Here is a tiny trained network, its code and every weight. The questions are about switching its units off for an input and a class, where a switched-off unit gives its printed mean instead of its output.

import numpy as np


def w(rows, s, z=0):
    codes = np.array(rows[::2]) - 128.0
    scale = np.full(codes.shape[1], s)
    scale[-1] = z or s
    return codes * scale


def f(y):
    return y / 2 * (1 + np.tanh(0.7978845608 * (y + 0.044715 * y**3)))


def log_softmax(a):
    a = a - a.max(-1, keepdims=True)
    return a - np.log(np.exp(a).sum(-1, keepdims=True))


def net(x, mask):
    res = np.array(x, float).reshape(1, 6) / 4 @ E
    y = f(res @ A[0][:, :-1].T + A[0][:, -1])
    res = res + np.where(mask, y, B[0][:, -1]) @ B[0][:, :-1]
    return log_softmax(res[-1] @ U[:, :-1].T + U[:, -1])


A, B = {}, {}
E = w([
[21,34,52,164,170,47],'x0',
[140,208,88,204,116,187],'x1',
[59,177,109,87,43,140],'x2',
[69,199,225,174,146,140],'x3',
[160,161,71,148,79,47],'x4',
[43,246,79,108,234,104],'x5',
],0.011)
A[0] = w([
[165,109,116,107,170,161,73],'neuron 1',
[109,193,100,69,156,144,89],'neuron 2',
[243,136,107,95,89,123,157],'neuron 3',
[105,100,64,117,130,2,161],'neuron 4',
[122,127,89,153,73,161,39],'neuron 5',
[133,89,154,116,187,128,103],'neuron 6',
[109,167,106,80,152,126,125],'neuron 7',
[130,96,107,95,127,197,136],'neuron 8',
[107,62,109,117,98,123,87],'neuron 9',
[94,159,30,206,160,105,115],'neuron 10',
[106,20,55,48,102,155,148],'neuron 11',
[202,118,103,115,183,131,109],'neuron 12',
[130,114,108,134,155,80,68],'neuron 13',
[83,108,157,122,157,86,78],'neuron 14',
[129,123,148,145,184,134,77],'neuron 15',
[155,90,164,161,125,127,3],'neuron 16',
[82,65,138,110,201,120,148],'neuron 17',
[103,108,88,106,140,42,172],'neuron 18',
[205,143,135,129,116,138,122],'neuron 19',
[156,102,127,151,87,100,110],'neuron 20',
],0.016,0.0054)
B[0] = w([
[105,85,122,162,94,127,156],'neuron 1',
[94,211,171,87,113,150,196],'neuron 2',
[94,75,63,18,114,163,226],'neuron 3',
[79,67,51,138,52,134,254],'neuron 4',
[149,99,173,143,127,129,162],'neuron 5',
[101,121,102,128,153,78,174],'neuron 6',
[123,185,149,99,141,112,177],'neuron 7',
[184,89,118,184,140,144,168],'neuron 8',
[128,163,95,75,115,155,191],'neuron 9',
[193,149,67,189,187,129,219],'neuron 10',
[220,111,72,7,164,183,252],'neuron 11',
[125,151,149,154,95,184,181],'neuron 12',
[95,135,111,123,127,103,164],'neuron 13',
[115,138,144,87,109,139,172],'neuron 14',
[141,118,122,90,154,80,160],'neuron 15',
[142,155,111,92,133,120,156],'neuron 16',
[91,109,178,93,137,79,213],'neuron 17',
[79,76,139,81,95,149,218],'neuron 18',
[122,99,129,77,125,165,181],'neuron 19',
[116,161,146,112,138,130,181],'neuron 20',
],0.014,0.019)
U = w([
[173,165,87,78,164,177,4],'0',
[101,63,112,121,154,41,85],'1',
[184,79,84,247,99,210,217],'2',
[82,199,247,124,82,168,77],'3',
[103,70,115,58,33,199,235],'4',
[80,165,55,214,66,145,25],'5',
],0.013,0.0034)

Each question gives the input, the list of numbers given to net, and the class t.
The units are the neurons (one row each of A and B). Each row of codes is followed by its name. A weight is (code - 128) times the scale printed after its matrix; where a second scale follows, it is the last column's (A, B and U).
mask holds one flag per neuron, in row order. A switched-off neuron (its flag False) gives its mean, the last column of its row in B, instead of its output. The means were averaged over made-up inputs and are rounded, as every weight is.
A unit's drop is (log p(t) with every unit on - log p(t) with that unit switched off) / (log p(t) with every unit on - log p(t) with every unit switched off).
The circuit of an input: a set's keep is (log p(t) with only the set's units on - log p(t) with every unit switched off) / (log p(t) with every unit on - log p(t) with every unit switched off). Starting from the 12 units with the biggest drops (on a tie, the unit counted first), units are removed one at a time, each time the one whose removal leaves the highest keep (on an exact tie, the one counted first), for as long as the keep stays at least 0.8.
circuit, biggest first: the units of the circuit, biggest drop first
unit that matters most: the unit with the biggest drop
k most important neurons: the k neurons with the biggest drops, biggest first
drop of u: that unit's drop, to one decimal
input [8,8,-7,-1,7,-1], class 2: circuit, biggest first : [neuron 10]
input [1,0,3,-4,0,5], class 0: 3 most important neurons : [neuron 10; neuron 3; neuron 7]
input [-1,6,4,4,1,8], class 0: 2 most important neurons : [neuron 10; neuron 17]
input [3,0,7,-5,-4,8], class 0: 4 most important neurons : [neuron 10; neuron 7; neuron 3; neuron 11]
input [8,5,-8,-2,7,1], class 5: circuit, biggest first : [neuron 10; neuron 4; neuron 13]
input [-2,1,-8,0,-8,-3], class 1: circuit, biggest first : [neuron 6; neuron 11; neuron 4]
input [1,8,-4,7,-7,-5], class 0: 2 most important neurons : [neuron 4; neuron 16]
input [1,7,0,7,-6,-2], class 3: circuit, biggest first : [neuron 11; neuron 4]
input [0,5,-2,8,3,-4], class 3: 3 most important neurons : [neuron 11; neuron 4; neuron 10]
input [6,0,-7,7,4,-6], class 1: 2 most important neurons : [neuron 11; neuron 3]
input [1,-7,0,8,-3,-2], class 1: 3 most important neurons : [neuron 2; neuron 6; neuron 12]
input [6,5,5,-7,-3,7], class 0: 2 most important neurons : [neuron 10; neuron 11]
input [0,6,5,8,3,-1], class 5: 2 most important neurons : [neuron 11; neuron 17]
input [-1,5,-7,5,4,-2], class 2: 2 most important neurons : [neuron 11; neuron 2]
input [-2,-1,2,3,1,5], class 3: most important neuron : [neuron 11]
input [-5,-2,5,-8,0,8], class 0: 2 most important neurons : [neuron 7; neuron 4]
input [-5,-1,-1,-1,8,6], class 0: 2 most important neurons : [neuron 10; neuron 7]
input [-5,0,-5,4,7,7], class 3: 3 most important neurons : [neuron 11; neuron 2; neuron 3]
input [0,5,8,-2,5,6], class 5: 2 most important neurons : [neuron 11; neuron 10]
input [0,1,1,2,-7,-4], class 2: unit that matters most : neuron 3
input [-1,7,0,4,-7,4], class 3: drop of neuron 6 : 0.0
input [-8,-1,3,3,-4,1], class 3: drop of neuron 11 : 0.3
input [3,8,-6,8,-3,-2], class 2: drop of neuron 10 : 0.1
input [-1,3,4,-5,-8,2], class 0: drop of neuron 4 : 0.3
